Here is a tiny trained network, its code and every weight. The questions are about switching its units off for an input and a class, where a switched-off unit gives its printed mean instead of its output.

import numpy as np


def w(rows, s, z=0):
    codes = np.array(rows[::2]) - 128.0
    scale = np.full(codes.shape[1], s)
    scale[-1] = z or s
    return codes * scale


def norm(h):
    return h / np.sqrt((h * h).mean(-1, keepdims=True) + 1e-5)


def f(y):
    return np.maximum(y, 0)


def log_softmax(a):
    a = a - a.max(-1, keepdims=True)
    return a - np.log(np.exp(a).sum(-1, keepdims=True))


def net(x, mask):
    res = np.array(x, float).reshape(1, 4) / 4 @ E
    u = 0
    for l in range(2):
        y = f(norm(res) @ A[l][:, :-1].T + A[l][:, -1])
        res = res + np.where(mask[u : u + 4], y, B[l][:, -1]) @ B[l][:, :-1]
        u += 4
    return log_softmax(norm(res)[-1] @ U[:, :-1].T + U[:, -1])


A, B = {}, {}
E = w([
[199,8,221,108,98,159,104,125,196],'x0',
[119,40,176,113,164,98,42,175,224],'x1',
[137,28,107,12,97,130,151,140,221],'x2',
[254,112,180,126,188,94,148,147,214],'x3',
],0.0083)
A[0] = w([
[177,184,200,99,89,100,139,138,104,1],'0.n1',
[66,174,72,169,94,173,40,113,32,252],'0.n2',
[157,54,119,91,122,87,152,136,125,90],'0.n3',
[131,1,165,104,109,121,175,183,108,235],'0.n4',
],0.0072,0.0019)
B[0] = w([
[165,87,128,182,72,197,44,133,171,150],'0.n1',
[100,10,107,123,115,120,144,90,120,254],'0.n2',
[171,160,78,158,172,161,64,71,210,185],'0.n3',
[154,232,212,159,165,187,61,94,36,233],'0.n4',
],0.011,0.0073)
A[1] = w([
[95,185,102,149,116,195,84,64,1,254],'1.n1',
[185,104,154,126,136,125,174,89,113,116],'1.n2',
[141,135,140,152,224,125,87,220,194,92],'1.n3',
[129,169,103,81,198,116,126,238,185,202],'1.n4',
],0.008,0.00064)
B[1] = w([
[84,75,141,80,45,111,196,108,252,255],'1.n1',
[125,124,159,99,84,198,67,140,116,165],'1.n2',
[142,185,58,182,129,96,122,207,176,203],'1.n3',
[82,147,138,147,60,116,86,108,106,157],'1.n4',
],0.011,0.009)
U = w([
[172,167,169,141,175,50,1,217,101,25],'0',
[195,69,197,58,136,215,108,101,110,38],'1',
[74,37,154,86,118,66,137,141,73,254],'2',
],0.0065,0.0011)

Each question gives the input, the list of numbers given to net, and the class t.
The units are the neurons (one row each of A and B). Each row of codes is followed by its name. A weight is (code - 128) times the scale printed after its matrix; where a second scale follows, it is the last column's (A, B and U).
mask holds one flag per neuron, layer by layer. A switched-off neuron (its flag False) gives its mean, the last column of its row in B, instead of its output. The means were averaged over made-up inputs and are rounded, as every weight is.
A unit's drop is (log p(t) with every unit on - log p(t) with that unit switched off) / (log p(t) with every unit on - log p(t) with every unit switched off).
top k neurons: the k neurons with the biggest drops, biggest first
top k neurons in layer l: the k neurons of layer l with the biggest drops, biggest first
drop of u: that unit's drop, to one decimal
input [-6,5,-8,2], class 2: top 2 neurons in layer 0 => [0.n2; 0.n3]
input [0,-6,-8,5], class 2: top 4 neurons => [1.n1; 0.n4; 0.n3; 0.n2]
input [-6,-6,-8,7], class 2: top 2 neurons => [1.n1; 0.n4]
input [7,1,-5,6], class 0: top 2 neurons in layer 1 => [1.n1; 1.n3]
input [3,2,1,2], class 0: top 2 neurons => [0.n2; 1.n3]
input [-4,-5,-6,6], class 2: top 3 neurons => [1.n1; 0.n4; 0.n3]
input [2,8,6,-7], class 0: top 2 neurons in layer 0 => [0.n2; 0.n3]
input [-5,-1,5,6], class 0: top 2 neurons => [1.n1; 0.n2]
input [2,5,3,6], class 0: top neuron => [1.n3]
input [7,5,-5,3], class 0: drop of 1.n3 => 0.2
input [-1,-1,6,8], class 0: drop of 1.n3 => 0.2
input [-2,-1,4,7], class 0: drop of 0.n2 => 0.2
